Below are the code and all the weights of a small trained network. Each question names an input and a class and asks about switching units off, where a switched-off unit gives its printed mean instead of its output.

import numpy as np


def w(rows, s, z=0):
    codes = np.array(rows[::2]) - 128.0
    scale = np.full(codes.shape[1], s)
    scale[-1] = z or s
    return codes * scale


def f(y):
    return np.maximum(y, 0)


def log_softmax(a):
    a = a - a.max(-1, keepdims=True)
    return a - np.log(np.exp(a).sum(-1, keepdims=True))


def net(x, mask):
    res = np.array(x, float).reshape(1, 4) / 4 @ E
    y = f(res @ A[0][:, :-1].T + A[0][:, -1])
    res = res + np.where(mask, y, B[0][:, -1]) @ B[0][:, :-1]
    return log_softmax(res[-1] @ U[:, :-1].T + U[:, -1])


A, B = {}, {}
E = w([
[196,166,190,52,192,189],'x0',
[109,39,88,114,101,255],'x1',
[131,148,52,203,247,151],'x2',
[49,52,155,65,208,84],'x3',
],0.0071)
A[0] = w([
[123,49,91,127,109,228,60],'neuron 1',
[159,222,153,145,151,24,52],'neuron 2',
[157,81,87,137,93,231,68],'neuron 3',
[78,73,86,202,78,69,89],'neuron 4',
[251,226,85,193,3,202,67],'neuron 5',
[108,53,54,95,110,233,52],'neuron 6',
[240,248,90,180,45,164,71],'neuron 7',
[147,162,140,128,163,28,64],'neuron 8',
[102,70,135,96,172,103,31],'neuron 9',
[201,174,225,47,187,198,42],'neuron 10',
[95,47,71,120,117,249,85],'neuron 11',
[73,99,99,184,79,79,28],'neuron 12',
[52,68,157,64,198,88,47],'neuron 13',
[152,203,144,126,164,20,84],'neuron 14',
[85,75,118,78,168,114,62],'neuron 15',
[118,138,59,202,236,145,67],'neuron 16',
[60,108,138,77,169,101,57],'neuron 17',
[141,177,133,160,132,7,38],'neuron 18',
[102,140,70,216,200,126,95],'neuron 19',
[87,74,149,92,184,100,35],'neuron 20',
[171,200,138,137,159,10,91],'neuron 21',
[100,96,160,107,178,78,61],'neuron 22',
[134,204,148,121,148,18,72],'neuron 23',
[73,57,126,52,194,77,44],'neuron 24',
[53,110,81,188,53,75,32],'neuron 25',
[126,139,92,170,212,148,36],'neuron 26',
[60,88,71,178,42,54,59],'neuron 27',
[52,76,68,198,53,54,74],'neuron 28',
[84,119,178,75,12,105,99],'neuron 29',
[81,85,163,67,175,101,56],'neuron 30',
[49,104,78,182,60,79,44],'neuron 31',
[147,198,156,145,163,28,86],'neuron 32',
[73,75,153,87,188,89,44],'neuron 33',
[122,105,177,60,31,105,72],'neuron 34',
[206,167,181,30,184,185,3],'neuron 35',
[140,124,49,195,242,144,41],'neuron 36',
[112,106,167,56,35,100,17],'neuron 37',
[111,155,35,187,240,164,107],'neuron 38',
[238,155,189,20,186,176,17],'neuron 39',
[127,97,205,59,13,102,63],'neuron 40',
[124,103,196,71,13,96,75],'neuron 41',
[129,142,54,201,240,132,91],'neuron 42',
[243,219,98,190,33,164,80],'neuron 43',
[134,166,141,133,146,70,8],'neuron 44',
],0.0062,0.0021)
B[0] = w([
[74,91,251,105,41,227,188],'neuron 1',
[73,99,224,111,68,201,213],'neuron 2',
[59,84,236,136,71,175,185],'neuron 3',
[107,211,62,99,198,183,187],'neuron 4',
[86,55,99,245,179,5,253],'neuron 5',
[79,96,235,103,48,228,195],'neuron 6',
[85,46,117,234,164,46,241],'neuron 7',
[109,99,182,133,75,194,187],'neuron 8',
[110,100,117,174,131,81,160],'neuron 9',
[76,222,25,129,223,192,216],'neuron 10',
[74,98,255,91,34,225,204],'neuron 11',
[101,200,70,120,203,189,168],'neuron 12',
[106,68,105,227,153,47,196],'neuron 13',
[80,105,217,107,43,223,211],'neuron 14',
[102,70,133,187,145,75,167],'neuron 15',
[233,121,110,40,82,72,202],'neuron 16',
[118,80,118,192,143,75,170],'neuron 17',
[80,124,203,105,95,216,195],'neuron 18',
[209,147,95,48,112,97,194],'neuron 19',
[113,88,118,209,145,60,169],'neuron 20',
[77,92,225,105,58,220,217],'neuron 21',
[111,90,125,187,131,91,167],'neuron 22',
[97,108,201,103,67,202,207],'neuron 23',
[103,72,120,215,161,45,192],'neuron 24',
[103,197,60,116,204,179,184],'neuron 25',
[185,139,106,78,93,110,172],'neuron 26',
[104,210,56,99,208,185,195],'neuron 27',
[99,217,66,111,208,200,201],'neuron 28',
[229,141,89,52,106,82,212],'neuron 29',
[124,89,109,192,149,72,180],'neuron 30',
[105,197,75,114,202,184,183],'neuron 31',
[74,94,225,92,50,212,207],'neuron 32',
[118,91,109,197,141,74,179],'neuron 33',
[207,127,103,68,112,77,203],'neuron 34',
[80,227,38,118,219,192,200],'neuron 35',
[213,135,111,59,74,80,200],'neuron 36',
[217,140,92,58,84,79,192],'neuron 37',
[225,129,123,48,58,66,214],'neuron 38',
[82,214,41,119,232,184,213],'neuron 39',
[212,140,94,57,102,62,220],'neuron 40',
[230,135,76,55,97,67,215],'neuron 41',
[216,124,102,37,73,66,209],'neuron 42',
[77,43,114,245,174,15,237],'neuron 43',
[98,115,186,107,96,165,157],'neuron 44',
],0.0051,0.0065)
U = w([
[77,101,201,109,63,194,205],'0',
[250,138,100,66,100,80,189],'1',
[88,66,114,216,164,59,117],'2',
[88,231,77,113,216,178,3],'3',
],0.012,0.00036)

Each question gives the input, the list of numbers given to net, and the class t.
The units are the neurons (one row each of A and B). Each row of codes is followed by its name. A weight is (code - 128) times the scale printed after its matrix; where a second scale follows, it is the last column's (A, B and U).
mask holds one flag per neuron, in row order. A switched-off neuron (its flag False) gives its mean, the last column of its row in B, instead of its output. The means were averaged over made-up inputs and are rounded, as every weight is.
A unit's drop is (log p(t) with every unit on - log p(t) with that unit switched off) / (log p(t) with every unit on - log p(t) with every unit switched off).
The circuit of an input: a set's keep is (log p(t) with only the set's units on - log p(t) with every unit switched off) / (log p(t) with every unit on - log p(t) with every unit switched off). Starting from the 12 units with the biggest drops (on a tie, the unit counted first), units are removed one at a time, each time the one whose removal leaves the highest keep (on an exact tie, the one counted first), for as long as the keep stays at least 0.8.
units of the circuit, in order: the units of the circuit, biggest drop first
unit that matters most: the unit with the biggest drop
top k neurons: the k neurons with the biggest drops, biggest first
drop of u: that unit's drop, to one decimal
input [4,4,-1,-6], class 2: units of the circuit, in order	(neuron 5; neuron 43)
input [-4,-3,3,-3], class 3: units of the circuit, in order	(neuron 28; neuron 4; neuron 27)
input [-8,4,8,1], class 1: units of the circuit, in order	(neuron 38; neuron 16)
input [8,-1,-3,-7], class 3: top 2 neurons	(neuron 10; neuron 39)
input [-8,-7,6,1], class 3: top neuron	(neuron 28)
input [-3,-4,-3,-5], class 2: top 3 neurons	(neuron 5; neuron 43; neuron 7)
input [7,0,1,-7], class 2: units of the circuit, in order	(neuron 5; neuron 43)
input [2,-1,-6,7], class 2: units of the circuit, in order	(neuron 13; neuron 24)
input [-8,-7,2,7], class 3: top 3 neurons	(neuron 28; neuron 27; neuron 4)
input [-6,8,4,8], class 0: top 3 neurons	(neuron 11; neuron 6; neuron 1)
input [-3,-5,4,-8], class 2: top 2 neurons	(neuron 5; neuron 43)
input [6,-2,1,-5], class 3: top 3 neurons	(neuron 10; neuron 39; neuron 35)
input [3,-7,-7,1], class 0: drop of neuron 23	0.3
input [-4,-3,4,2], class 1: drop of neuron 10	0.2
input [-4,-4,0,-8], class 2: drop of neuron 20	0.0
input [-2,7,8,-7], class 1: unit that matters most	neuron 38
